The symbols move the points like this.
z512 g z714
z512 v z250
z953 g z237
z953 v z910
z250 g z795
z250 v z512
z605 g z213
z605 v z905
z422 g z545
z422 v z821
z151 g z123
z151 v z323
z352 g z361
z352 v z527
z73 g z323
z73 v z123
z641 g z352
z641 v z537
z795 g z365
z795 v z305
z377 g z536
z377 v z434
z139 g z654
z139 v z784
z465 g z151
z465 v z236
z719 g z905
z719 v z213
z365 g z377
z365 v z919
z545 g z910
z545 v z237
z865 g z422
z865 v z749
z236 g z953
z236 v z465
z361 g z653
z361 v z58
z912 g z806
z912 v z475
z475 g z393
z475 v z912
z905 g z256
z905 v z605
z305 g z512
z305 v z795
z537 g z441
z537 v z641
z58 g z527
z58 v z361
z749 g z181
z749 v z865
z434 g z919
z434 v z377
z256 g z670
z256 v z163
z527 g z537
z527 v z352
z606 g z983
z606 v z751
z654 g z751
z654 v z983
z910 g z465
z910 v z953
z393 g z641
z393 v z441
z983 g z784
z983 v z654
z213 g z606
z213 v z719
z751 g z719
z751 v z606
z536 g z865
z536 v z181
z441 g z912
z441 v z393
z181 g z434
z181 v z536
z784 g z73
z784 v z139
z123 g z139
z123 v z73
z806 g z250
z806 v z714
z821 g z749
z821 v z422
z670 g z58
z670 v z653
z653 g z163
z653 v z670
z323 g z236
z323 v z151
z919 g z305
z919 v z365
z237 g z821
z237 v z545
z163 g z605
z163 v z256
z714 g z475
z714 v z806

The rows follow the links: the fewer symbols apart two points are, the more alike their rows tend to be.

Each row is also shifted at random along 10 hidden directions that mean nothing.

Rows with their points:
-3	-16	5	-2	-3	-10	8	1	-8	-16	7	-10	20	-11	3	12	-2	4	0	-3	5	5	-19	-10	-6	5	-16	5	-2	-13	4	18	3	12	-8	15	-4	6	2	-1	-14	-17	-3	-4	15	26	-6	15	11	2	6	-5	17	5	-14	9	4: z983
0	0	-2	-1	2	8	-14	25	16	-18	-3	-2	17	-8	-13	17	1	29	-13	-21	-16	11	-15	-6	-28	7	-5	1	-8	6	-7	-18	6	-8	-17	-14	7	1	10	-10	15	13	-10	-14	-11	-9	-1	-4	30	-9	25	-19	9	-3	9	-4	-11: z441
7	7	11	-6	-10	-19	-1	22	-8	17	-1	2	16	-14	-5	-9	16	5	-11	-19	-31	-10	34	-5	-1	-19	14	14	-15	-6	-30	2	-3	-6	-17	1	19	-4	15	12	-2	-5	12	14	-18	-24	7	-6	-42	9	3	12	-8	7	7	5	8: z181
-4	-11	7	3	7	-23	1	30	-35	-36	60	-73	7	-19	13	-13	4	-29	-5	5	4	-20	-9	0	2	-8	-45	11	1	-2	16	17	-28	18	-22	19	24	-14	29	1	-21	-26	1	1	-46	33	-5	2	3	56	-31	20	4	26	-25	60	1: z377
3	-6	1	-2	-5	18	-14	-27	-2	15	-6	25	-17	7	9	-2	-13	-2	16	31	25	-9	6	-3	-2	5	22	19	-9	-5	1	7	11	-8	-10	-19	-18	-4	-14	13	-17	-9	15	6	7	-15	-13	-25	-26	-12	-28	14	-17	16	11	-16	-20: z213
-5	10	1	10	6	-20	10	0	4	-15	-15	-10	4	9	2	5	8	2	6	-12	-25	3	4	5	5	6	-7	0	5	4	5	0	-4	-3	25	14	32	14	0	-13	14	4	-13	-2	9	15	-1	4	-12	4	17	-21	3	-21	0	-8	14: z953
-1	2	6	2	-1	-24	-16	-12	8	3	9	9	19	16	-16	-1	-6	-4	14	-16	0	-4	-3	-17	0	6	-4	21	-13	-5	6	12	33	-9	28	-7	22	2	0	2	7	-2	3	9	14	7	-5	-1	-17	-2	12	-13	5	-11	-13	-7	-14: z653
2	-11	7	-2	-7	11	-12	-8	-15	0	22	5	-12	-19	6	14	0	-10	17	-1	40	-3	-7	-10	9	14	20	13	-8	-7	-6	-11	8	3	15	-22	-3	10	-19	27	-8	-21	6	-4	-23	-11	-12	-8	-3	-24	-23	10	-8	8	-6	-14	-17: z536
-2	3	-7	5	8	-26	0	-6	14	1	-5	8	4	16	1	4	-17	6	6	20	7	12	-4	8	15	-10	-6	-12	8	4	12	-2	1	12	7	10	2	9	-6	-15	9	14	-12	14	5	30	14	18	14	8	-2	-20	4	-14	-21	8	9: z537
-3	4	-9	5	11	-2	-6	-28	8	0	-7	6	-6	26	-5	-2	-9	-8	12	16	10	1	-11	4	0	7	1	-2	8	3	28	2	9	-6	23	1	3	4	-8	-7	16	10	-2	-3	18	7	3	-2	0	-10	-3	-11	3	-16	-3	-16	-14: z641
8	-15	-5	-11	-4	-17	-5	4	-25	-15	11	-15	12	-4	-21	-16	10	-8	-17	-2	-14	-3	-1	-7	-10	-19	-17	-2	-24	-15	-12	15	12	9	-60	15	6	-7	1	6	5	-23	-15	10	-8	-6	6	-3	-4	6	-14	4	8	18	21	4	-37: z256
2	1	5	-6	-13	9	3	-17	-4	18	7	18	-2	-7	-15	-11	5	-12	-1	-18	9	-9	12	-13	-3	4	12	6	-12	-4	-8	7	16	-1	-17	-6	-17	-3	-8	23	-4	-6	7	14	7	-22	-6	-1	-22	-12	-23	18	-7	5	13	-11	-14: z434
-5	9	2	12	13	-13	3	-3	-16	-14	0	-25	1	10	14	-7	16	0	-2	35	-14	-3	11	24	4	-6	-7	8	23	-1	16	6	-16	-8	13	16	9	-1	14	-13	-3	-2	-1	-25	-13	-3	5	-12	-1	12	13	-10	0	-10	-13	-10	10: z465
0	8	-9	2	11	14	22	8	6	17	-40	13	-22	8	48	7	-7	11	-2	38	-11	0	8	35	16	-19	15	-19	28	2	-5	-1	-42	8	17	10	-14	3	-6	-19	-15	9	5	-7	9	16	12	3	-5	20	13	12	-16	11	-1	13	48: z73
-1	3	-5	5	11	-13	-14	-1	-1	-19	5	-23	-1	21	-8	-12	-1	-9	3	9	-13	-4	-5	5	-3	-2	-19	4	-4	6	19	3	4	-8	6	3	33	-6	8	-15	15	0	-11	-4	-6	7	0	-15	-3	16	2	-11	2	-3	9	3	-21: z352
8	-9	-14	-3	-2	-7	3	-13	-8	5	10	16	15	12	-14	-13	3	-12	-15	-6	15	3	-19	3	4	-14	-22	-16	-2	-19	-5	23	33	18	-11	8	-44	-6	-17	8	-1	-21	-20	-12	15	-6	11	15	47	4	24	8	8	15	-7	-5	-25: z670
-2	-12	10	-15	-3	13	-15	12	-32	-9	6	-28	5	-8	3	-12	21	-4	-14	2	-22	-7	-1	-5	-21	1	3	25	2	-6	9	12	-8	-28	25	5	37	-20	27	-1	-5	-20	31	-23	-9	-14	-2	-29	-35	-7	24	9	20	11	9	-2	-6: z719
1	-7	-8	-10	5	13	0	15	5	-1	-13	-1	-5	-8	6	9	-10	16	-12	10	-4	16	-15	9	0	-7	7	-23	14	5	2	-14	-23	4	12	1	3	-4	-2	-17	7	10	3	-6	-5	12	14	9	20	-12	15	-5	13	1	-2	8	13: z58
0	8	2	-3	-9	24	14	-10	16	23	-38	21	-17	17	-4	-15	2	-5	-7	-22	-32	-4	11	-1	-1	6	-3	-11	-2	6	-6	6	9	-18	28	3	9	-10	-2	-10	3	12	4	5	41	-7	-7	-3	-27	1	29	7	-1	-4	38	-8	12: z654
-5	-3	5	-13	-1	22	15	6	-12	13	1	-10	1	-13	13	-9	8	-3	-17	-8	-7	-5	-2	0	-7	1	2	-1	21	-1	15	17	-24	-5	22	9	-9	-19	21	0	-16	-1	29	-9	12	8	6	8	-13	8	11	21	13	9	-10	19	32: z919
-5	-16	6	-16	1	18	5	9	-17	-14	-25	-27	-19	-10	9	0	2	10	-13	21	-29	14	-3	3	-4	-2	8	-10	14	5	11	-7	-35	-16	14	21	42	-11	12	-27	3	0	16	-3	6	18	1	-6	-29	-14	10	-8	25	-3	25	0	19: z512
-4	11	9	6	-1	-11	-1	7	-4	-6	24	-16	19	-14	-9	5	15	1	2	-21	3	-7	10	-11	-9	10	4	20	-3	5	6	-4	-1	-6	3	-8	1	4	19	14	5	6	10	-9	-22	-15	-4	-2	0	-5	-5	-3	0	-14	-22	-1	1: z821

From each start, follow one symbol. Which point do you reach?
Answers are names.
new walk
2	4	-13	-2	9	-28	2	-8	8	11	-13	22	11	18	1	-1	-9	4	1	9	0	6	-1	11	9	-19	7	-8	7	-8	2	10	6	15	7	12	-7	10	-11	-7	10	7	-8	9	16	15	21	16	1	3	9	-10	2	-4	-15	-1	6
v	z352
new walk
11	-9	12	-3	-17	-20	-13	13	11	3	-12	22	24	-5	-22	14	-7	26	0	-14	-11	14	3	-23	4	-6	-6	8	-32	-8	-37	-1	36	-1	-22	-6	4	5	-9	0	-5	-7	-8	15	9	-7	-10	7	12	-11	25	-21	8	-1	6	-10	-15
g	z213
new walk
-1	3	-1	3	2	11	-18	-5	20	3	-1	8	-12	12	-10	5	-10	-2	11	-12	7	1	-11	-7	1	16	0	0	-5	13	6	-16	15	-15	39	-24	20	-3	-6	-4	14	12	-1	0	-3	-5	-6	-9	4	-8	12	-9	-2	-7	5	-5	-12
g	z653
new walk
-2	9	5	12	-4	15	2	-25	4	7	21	-8	-36	-2	-8	-13	-14	-26	16	17	32	-7	14	-5	26	15	-4	-13	-1	24	8	-21	-5	0	-13	-14	-15	-6	-10	9	-2	15	-5	22	-19	-9	-18	-6	9	2	-56	8	-21	-11	6	1	-10
v	z865
new walk
1	-11	-6	-4	5	-6	1	-10	-6	-15	-12	-5	11	10	-15	2	6	11	-10	14	-9	17	-16	0	-7	-4	-10	-9	6	-9	9	6	9	-2	-3	23	0	1	-1	-15	12	-2	-8	-15	22	7	6	7	26	-18	26	-24	27	-14	1	-20	-10
g	z393
new walk
8	-20	13	-2	-8	-16	-9	24	-9	-16	-11	-20	-11	-13	4	15	-16	22	2	46	-11	23	6	-5	25	-16	-10	-8	-13	1	-26	-18	-13	1	-28	11	32	-3	-3	-20	-17	-8	-7	18	-20	18	-12	-2	5	1	-7	-21	7	1	8	10	3
g	z983
new walk
-3	9	0	9	10	-25	-6	-11	12	9	-6	12	6	30	7	-6	-10	-7	13	11	-3	-5	2	8	10	-5	-4	12	7	0	13	13	15	-4	41	3	19	2	-2	-9	1	3	0	3	15	17	6	1	-17	19	16	-10	-6	-8	-16	2	10
g	z806
new walk
2	-2	-5	5	2	0	-2	-13	-16	-4	-4	2	-29	-1	13	1	0	-10	15	28	15	0	9	16	19	-5	15	-5	-1	-1	-7	-11	-8	9	-1	-2	11	14	-26	9	-1	-13	-12	5	-22	-8	-3	-13	-16	-8	-30	3	-18	4	14	-17	-12
v	z821
new walk
-2	-2	-1	-15	1	-10	7	-1	-26	17	7	2	20	-7	11	-16	16	-7	-13	0	-6	-17	15	3	-19	-19	23	23	9	-19	8	33	-14	2	-12	17	-12	-5	20	16	-9	-12	32	0	6	-4	20	-1	-47	5	-13	26	3	14	-15	7	12
g	z512
new walk
-5	8	3	7	0	9	8	-7	5	-11	-1	-14	6	0	-15	-7	10	6	-10	-2	-11	0	4	-1	-16	12	-13	-2	3	10	13	-2	0	-10	-29	5	-17	-6	15	-6	4	17	-4	-12	9	-12	-9	-6	19	-2	-3	-7	3	-14	9	-8	-5
v	z73
new walk
-6	8	-8	4	8	-17	18	11	-5	-20	12	-13	29	-6	-8	-3	22	-4	-17	-43	-21	-5	-9	7	-16	3	-23	-5	2	-8	-1	15	5	18	-13	17	-8	10	7	4	9	-6	-27	-16	3	2	10	17	19	19	17	-1	5	1	-3	5	0
v	z953
new walk
-3	-12	5	-12	1	-6	5	16	-24	-12	4	-34	15	-3	0	-14	15	-6	-22	-6	-31	-1	-8	-4	-10	-10	-21	5	4	-12	10	25	-6	-8	14	24	27	-19	26	-13	-7	-21	14	-14	10	16	6	0	-14	15	33	6	28	11	-1	17	8
v	z605
new walk
3	-6	12	10	-4	-22	-17	-9	0	-4	17	-14	6	18	-9	-1	-14	-6	12	31	14	5	-6	-8	27	0	-33	8	-3	-2	7	9	29	-6	32	1	9	-12	-1	-10	-14	-13	-6	-1	2	17	-13	-1	25	14	22	-19	10	-9	-22	2	-11
g	z605
new walk
3	10	11	6	3	-43	-7	7	-19	11	-10	-15	5	21	6	-22	15	-5	1	33	-38	-8	44	13	19	-31	1	22	1	-3	-11	9	-4	-17	14	23	47	-8	19	-11	-1	-6	11	9	-11	-9	11	-17	-56	23	12	-8	-4	-10	-3	-4	14
v	z784
new walk
-2	25	-10	15	4	-8	14	-13	11	20	16	23	14	6	1	-7	9	-11	4	-17	21	-19	12	8	-2	1	5	5	8	-1	0	10	9	16	-19	-11	-59	9	0	25	0	11	-3	-5	0	-24	8	10	23	12	-14	18	-25	-2	-27	-1	2
g	z821
